Rows near named flat spaces through zero:
fh-mf: [ 13 -11  41  -2 -38 -68 -19   6  21  -2 -25 -53   4 -22 -44  20 -17   4
  46 -40  19  38 -12  19 -40 -29  -5 -20   4  -5]
fh-mf: [  4  34   2  16  21   6  51 -44  -8  10  31 -17 -16 -17  31   8 -17 -21
   6  67  39 -39 -12   5  10   4 -28  -5   7 -23]
gg-sb: [  3  43   7  14  17  17  12 -19   3 -13  26 -11  -9   6  -8  -7  -3   6
 -15   9   0 -30  10 -25  -7  23  -3  20   3 -10]
fh-mf: [ -4  12 -33  47 -21  -6 -27 -33  16 -25  10  -5  22  -8 -12  -3  29  10
 -11  18   0  19  27 -51  34 -31  27  16  28  33]
zj-zq: [ 20   7 -37  -8   8 -17 -19 -23 -13  -7  50 -12 -18 -31 -10 -38  38  25
 -10 -12  90  -6   3 -54  29  17  43  42  -9  31]
bp-nc: [ 10  35  -5  10  24  11   9  -6  -5 -19   1 -15 -31 -25  10 -23 -26  -8
  -5   0  40   4  -7   8 -10  37  -5  10   8 -18]
bp-nc: [-11 -20  16 -13   1   3  13  16 -11  -5 -10  15   9  20   0  19   4   0
  13  -2 -31 -17   1   5  -8  -5 -16 -10 -12  -9]
nm-lt: [-11   9   8  -8   5   6  -2 -24  21 -17   2 -12  -9 -10  -1   2  -4  28
  11  -1   2   6   4  12   2  20  16  -4  11  10]
gg-sb: [-11  23  -5  17  24  13  22   6 -28  -2   7  -7 -41  -5  25  -6 -10 -25
   5  20  44 -33 -21   7 -11  18 -18   8   2 -24]
bp-nc: [ 26   4  15 -26 -39 -21 -22  17   9  72  -7 -31  27   1 -19   0 -13 -19
 -14   0  -3   1  13  44   4 -29  23 -12   1  12]
fh-mf: [  1   7 -17   8  13  37  -3  20 -16 -20  -4  34  17  23   0 -13   8  -6
 -32  -3 -42 -12  26 -27  11  14  -2  18  -5  -3]
gg-sb: [ 11   2   4  16   6 -15  11  -4   9   6  10   4  -8   0  -1   0  -9 -12
  -5  -6   2  16 -27 -18 -23  -9 -29   0  -9 -19]
nm-lt: [ -6  -4  -9  12   4  20  14  -1  -9 -28 -24  19  19   0  15   8  -8 -10
   1  25 -32   5  20   6  18  -2 -15 -12  11  -6]
gg-sb: [-22 -43   1   2 -11  -9  10  25 -20   6 -33  17   3   7  23  27   1 -23
  29  14 -13   4 -16  29   1 -33 -22 -29  -1  -7]
zj-zq: [ 27  10  29 -14  15  -3  28  15   5  22   0   4  -1   8  -3  -2 -38 -22
 -13 -12 -21   4 -22  16 -39  14 -45  -9 -22 -41]
zj-zq: [ 36 -10  37 -27  -9 -35  -1  29   7  17   6  -4  18  14 -44  -1 -11  -2
  -5 -54 -23  10 -10 -16 -46  -3 -26   4 -36 -22]
bt-pg: [-14   9  14  24 -47 -32 -32 -28  38  13  -6 -43  20  -2 -29  26  11  15
  19   8 -13  16  15   5   4 -47  30 -13  32  31]
bp-nc: [ -2  23 -29  44  21   2  -4 -34  10 -57  12  -1 -26 -28   4 -21   5  13
  -2  -2  39  29  -7 -47   4  20   1  21  18   2]
bt-pg: [ 31  -2 -19  -1  24 -14  44  11 -72 -55 -12  -5  -4 -48  19 -14 -15 -37
  31  29  81 -21  12  -9  20  19 -36   6 -10 -33]
nm-lt: [ 10 -24 -23  15 -27 -10 -10  20  -8  27 -35   9  26  -8  17   3 -10 -41
  -6  23 -10  35   2  26  22 -46  -7 -22  13   3]
fh-mf: [ -8 -41   5  -5 -28 -37 -33  16  -3 -43 -27  -6  19  -7 -35  13  27  27
  38 -45  -3  28  17 -20  -1 -21  19  -2  -1  24]
zj-zq: [-23  13 -13  15  10  51 -15   0  12 -21  -3  32  13  33   2  -4  14  17
 -32   0 -68  -8  28 -20  14  15  16  13  11  14]
gg-sb: [ -5  17  27  26  -8 -14   3 -12  11 -43  -2 -17  16  10 -34  21   2  12
  18  -9 -33  -7  18 -34 -22  -9 -17   3   7  -9]
gg-sb: [-10 -45 -23 -31  -1  13 -16   5  20  43  -5  37  -4   3  30  -8   9  13
 -16  -7 -11  38 -25  33  21  -4  23 -16  -7  26]
bp-nc: [ -8   4   9  -6  24  -2  33 -32  -5 -23  24  -6 -22 -14  13   8   2  17
  25  20  35 -25 -13  -8   1  21 -12   1  -5  -9]
zj-zq: [ -2   7  13   7 -22 -16   5  -4   6  61  11 -23   1  11   5  19  -3 -25
   0  30   6 -22 -16  24  -5 -39  -4 -14   5  -2]
nm-lt: [-15  36   1  21  -7   6 -25 -11  15   7  16 -27 -18   8 -14  -5  10  11
 -10  -6  10 -16   5 -11  -7   3  29  18  18  15]
bp-nc: [ 41   4  -7 -25  -2   2  -1  -4  16  22  -5   3  24 -20  -1 -23 -27  -5
 -28  -1  -6  36  11  23  15  12   5  -7  -3   0]
gg-sb: [  0 -33 -15  -6  35  -1  12  -5   2 -54   4  40 -19 -14  10 -13   6  25
   9 -34  10  40 -28 -35  -9  31 -21   7 -21  -8]
bp-nc: [ 29 -13  -8 -55  12   1  -6   4 -12 -34 -13  -2   7 -41  -7 -31 -10  29
   8 -29  37  23  28  20  24  52  30   5  -9  13]
bp-nc: [-13 -26  -5 -44   5  30  -2  21  -8  52   9  30  -1  27  24  -2  15   5
 -19   5 -19 -27  -5  31  18   7  21  -4 -18  16]
nm-lt: [-15  12 -23  21  17   1 -19 -11   4  -1  45   5 -43   7  -1 -21  36  20
 -15 -22  45 -10 -29 -56  -9  12  20  37  -6  15]
gg-sb: [-14 -31  -5   2   3   7  18   8   3  38  -4  33  -3  19  34  16  -2 -21
  -5  21 -25   7 -35  19  -2 -26 -27 -22  -9 -10]
fh-mf: [-18 -13  -1  -2  -7  -2 -12  12 -26 -51 -17  -4   8  -1 -14   8  24  18
  29 -11   4 -18  32 -15  14   3  18   8   5  15]
bp-nc: [-41 -26  16  14  16  16  14  35 -31 -58 -26  31  -9  34   2  27  15   2
  30 -19 -45 -27  -2 -20 -26   5 -34  -2 -11 -21]
zj-zq: [-10  -2   4  24 -28 -14 -11  -8  22  21 -22 -15  11   0   2  20  -9 -14
   8  18 -19  23  -4  25   0 -39  -1 -24  23   6]
zj-zq: [ 15  -5  27 -18  -4 -10   4  25   6  45  17   8   8  34 -20   5  -2 -10
 -19 -26 -34 -14 -18  -8 -35 -11 -22   3 -30 -18]
zj-zq: [ 16 -20  44 -36 -13 -33   8  34 -20   3  -7 -14  18  13 -36  18  -2  -1
  27 -34 -11 -24   6   4 -31  -6 -19  -5 -30 -18]
bp-nc: [  2  13  -4  26  21   4  16 -14   1 -49  -4   6 -10 -13   3  -4 -13   0
   5  -1   3  16  -5 -24 -11  17 -26   4   5 -19]
bt-pg: [-15 -11   2  -3   8  12  -7  -6  28  14  13  24  -9  22   3   2  10  20
 -15 -18 -32  13 -21  -9 -12   4   2   1  -8   7]
gg-sb: [  5 -27 -25 -13  40  17  32   6 -26 -16   9  46 -20 -10  38 -16   0  -7
  -5   5  24   5 -28 -11   8  27 -28   4 -25 -18]
zj-zq: [  6 -12  27 -27  -7 -22  12  18 -26  -7  -6 -18   7  -2 -18  14   0   0
  32 -10  13 -30  10  10 -11   1  -8  -4 -15 -10]
bt-pg: [  2   9  -4 -11  17  18   9  13 -23 -13  -5   3 -12  -6  10 -12  -8  -6
  -1   1  17 -17   7  10   3  28   0   7  -3  -9]
fh-mf: [ 22 -16  -2 -15 -12 -31 -15  -2  13  19  14  -5   5 -11 -17 -11   8   9
  -4 -26  22  26 -13 -13  -4 -10  10   5 -13  11]
nm-lt: [-16 -45  14  -6 -20 -26  13  17  -4  79  17  16   1  37  15  35  21 -26
   8  16 -14 -24 -47   9 -15 -62 -26 -21 -24  -4]
nm-lt: [-25  11  35 -16  12   7   7 -26  30  -5  20 -12 -20  15 -10  17   2  42
  16 -13 -17 -20 -10   7 -24  25   8  -2  -2   3]
bt-pg: [ 28 -18   7 -30  11 -12  23  10 -14  22  22  17   9   4  -2  -5   0  -7
  -8  -7   7 -11 -14 -13  -7   3 -24   4 -35 -16]
nm-lt: [-11 -13  -1  -8  -2 -13  -8 -15  18  20  17  -4 -20  -4   5   2  12  18
   8  -8  24  10 -27   3  -3  -4  14  -2  -2  15]
bt-pg: [-36  19  -1  43  -4  22 -24   5  10 -37 -19   1  -7  22  -9   9  10   8
  -1 -11 -40   0  13 -18 -11  -2   9   8  25   6]
bt-pg: [-13 -43  18 -42 -12 -31   2 -20  10  -1   4 -12   0 -16  -3  23  18  41
  47  -6  24   3  -7  22  10  -6  20 -19  -8  25]
bt-pg: [-18  42 -18  50  28  35 -11 -23  36  -7  33  19 -34  23   5 -20   6  11
 -46 -11 -21  11 -26 -50 -22  21  -2  28  10  -3]
nm-lt: [-10  31  12  32 -12  22 -14  20   8  -7 -29  -4  17  27 -14   8 -16 -19
 -18  -1 -64  -4  25   5 -16  -9  -7  -2  20 -11]
fh-mf: [-13  22  -6  31   3  30  -1  -5  22  13 -10  12   0  17  17   2 -16 -16
 -27  20 -45  11  -4  12  -3  -6 -10  -8  19  -7]
nm-lt: [-17  10  31  16  -9   3 -17  28  24  29  -4   2  -6  47 -22  14  -5  -6
 -16 -34 -62  -3 -20  -2 -51 -14 -15  -1  -5 -14]
zj-zq: [-21 -41 -11  12   2  -3  -2  11  12  -4 -30  30 -15  -1  27   9  -6  -6
  12 -10 -14  50 -38  19 -10 -15 -19 -24   2  -4]
bt-pg: [ 25 -25  14 -51 -27 -25   3   9  -7  48 -13 -19  27 -18  -1   7 -13  -9
  15  12  17   0  11  57  20 -17  13 -25  -8   9]
fh-mf: [ 17  -5  11 -24   8   1   4  27 -12   5  -2   9   4   8 -10 -10  -8  -5
  -9 -26  -9  -5   0   1 -16  16 -11   5 -22 -15]
bt-pg: [  9  16  19 -14   1 -13  11  11 -38 -27   8 -29   1  -6 -25   2   7   1
  24  -5  33 -52  27 -14  -5  16   1  17 -10  -9]
gg-sb: [  6 -33 -23 -17   4 -15 -12  22 -13  12 -15   7 -29 -29  22 -21  -4  -9
   9 -22  57  39 -33  26   2   6   8  -6  -7   4]
fh-mf: [-75 -41   5 -42   6  36 -20  26 -14  -3 -36   8 -46  12  38  18  19  37
  45 -11   7 -24  -8  79  11  28  50 -21  13  32]
[  0  13  21  33  18  -6  49   2 -42 -75  -5   2  13   7 -12  26  -4 -20
  32  20 -16 -45  19 -48 -18   0 -62   5  -9 -44]
gg-sb
[ 57  25  33 -32  27 -18  41   9  -8  13  20 -14  -7 -16 -15 -20 -46 -20
 -10 -20  26  -6 -19   4 -42  39 -48   5 -36 -52]
zj-zq
[  2 -45  -5 -10   4 -13  28  32 -63 -61 -38  20  22 -14   8  15   5 -19
  45   9  10 -13  22  -4  17  -6 -33 -11 -14 -19]
gg-sb
[  8 -23 -40  22 -33 -25 -31  10  -1  49 -13  -3   4 -18  17 -10   8 -34
 -11  15  37  42 -17  14  26 -53  19  -9  15  23]
nm-lt
[  5   8  35 -24  14   6  26   7  -8 -14   6   0   7  16 -15  11 -10   8
   9  -9 -27 -34  10  -1 -21  23 -22   0 -19 -22]
nm-lt
[-10  12 -19  23  33  18  32 -50  17  -8  40  21 -24  -5  32  -2   5   9
 -11  35  15  -1 -29 -30   9  12 -18   6   1  -6]
bp-nc
[ 16   4   3  37 -66 -59 -50 -20  51  35 -11 -47  34 -13 -42  13   2  -5
   1  -8  -7  60   5  -5  -3 -73  25 -13  30  30]
zj-zq
[-41  13  15  26 -42  -2 -64   4  65  43 -45 -39 -23   7  -6  12 -19   8
   2 -25 -31  57 -19  72 -26 -26  46 -29  50  29]
fh-mf
[-43   3   6 -22  -2   7   8 -23  -6  96  63 -21 -45  26  33  20  40   9
   7  48  55 -90 -35  28  14 -18  37   3  -5  28]
bp-nc
[ -8   5   6   1  25  40  27 -38  35 -12  36  49  28  41   2  12  14  32
 -34  16 -90 -13   9 -46   6  12 -19   6 -13   0]
gg-sb
[ -7  21  -8  21 -17   9 -37  38  -6  32 -18 -14 -13  15  -6 -13  -4 -28
 -23 -16   0  -1   0  17 -14 -11  19   9  15   3]
bp-nc
[-65   7 -12  16   3  62 -25   4  30  29 -30  17 -34  28  47   8  -6   5
 -16  19 -47   7 -13  68   7   8  33 -21  38  21]
fh-mf
[-54  19  -3  15  -5  54   5  -9 -20 -12 -15  -1  10  28  26  29  18   2
  10  63 -40 -69  48  28  41  -5  27  -8  35  20]
zj-zq
[-38 -41   3 -31  10   4  23  22 -56  -2   0   9 -25   8  31  23  29   1
  48  20  41 -65  -9  23  15   2   2  -7 -16   3]
zj-zq
[ -6  -1  -1  34   8   0  35 -45  30  15  32  25  12  18  18  24   4  -6
 -13  44 -39   3 -27 -34   0 -33 -42 -12  -2 -12]
bp-nc
[  1  10  -5  19   6 -11   6 -21   1 -20  16  -9 -10 -11  -3  -1   7   5
   8   5  25  -1  -6 -28  -1   0  -5   9   3  -2]
bt-pg
[ 66  37  11   0  25 -18  60 -28   8  55  52  -4   2 -14   8 -15 -44 -44
 -37  34  26  -5 -37 -15 -23   2 -65   1 -29 -53]
fh-mf
[-25 -16   8  -5 -17   8 -39  43 -15 -45 -45   1  11  16 -27   6  15  18
  19 -45 -37   2  36   4  -5   5  27   4   8  16]
fh-mf
[-26 -17   8  18  -4 -20  24 -16 -41 -91 -18 -15  13 -17  -7  37  24  14
  71  27  19 -35  35 -27  20 -12 -13  -5  12   0]
fh-mf
[ 27  12  19 -18  14  -9  23   4 -11 -13  -1 -12  -1 -16  -8  -7 -27  -7
   8  -8  16  -3   0   8 -17  25 -24  -1 -13 -27]
zj-zq
[ 48 -35 -22 -25 -11 -45 -21  -9  22  37  40  15  18 -16 -23 -28  23  15
 -27 -39  32  52 -24 -48   7 -19  12  17 -33  22]
fh-mf
[  7 -24 -11   0 -26 -29 -13  13  -3  57   1  -6   3  -2   7   3   8 -26
  -2   8  25  11 -22  15   6 -45   4 -10  -3  10]
nm-lt
[-18  19 -10  60 -17  -7 -17 -18  14 -33 -14 -15   3  -3  -9  11   6  -6
   7  12 -11  19   9 -26   0 -29   0   1  33   6]
bt-pg
[  5 -27  13 -13  -6 -14 -16  23   3 -40 -24  12  18   4 -30   2   4  20
  13 -51 -32  30  11 -17 -17   5  -4   0 -13   0]
zj-zq
[ 61   7 -16 -11  -8 -37  -3  15 -12  51  13 -18   0 -34  -5 -36 -22 -40
 -24  -9  68  27 -20   4  -3  -9  -8   8 -17 -14]
gg-sb
[-27 -15  -1  23  11  27   7  26  -7  -9 -14  42   0  41  14  14   7 -14
 -11  -3 -61  -7 -11 -15 -16 -11 -30  -3  -6 -15]
bp-nc
[  3  15   1   1 -19 -10 -26   2  15  39   0 -29 -11  -6  -7  -8  -6  -5
  -8  -6  21   9  -6  25  -5  -9  26  -1  13  13]
gg-sb
[ 38  37  -5  33 -13 -16 -16 -27  54  26   6 -17  13 -16 -18 -20 -33 -14
 -41  -6 -14  64 -11 -10 -16 -14  -8   0  16  -6]
zj-zq
[-16 -20  -4   2 -35 -27 -26   4   1  69  31 -11   1  26  -8  15  44  -2
  -2   5  16 -28 -16 -14   6 -56  28   6  -6  31]
zj-zq
[  3 -16  32  -3 -45 -41 -22  17  11  10 -22 -27  34  11 -42  28   4   1
  24 -23 -32   9  16   6 -17 -43   3 -15   2   8]
zj-zq
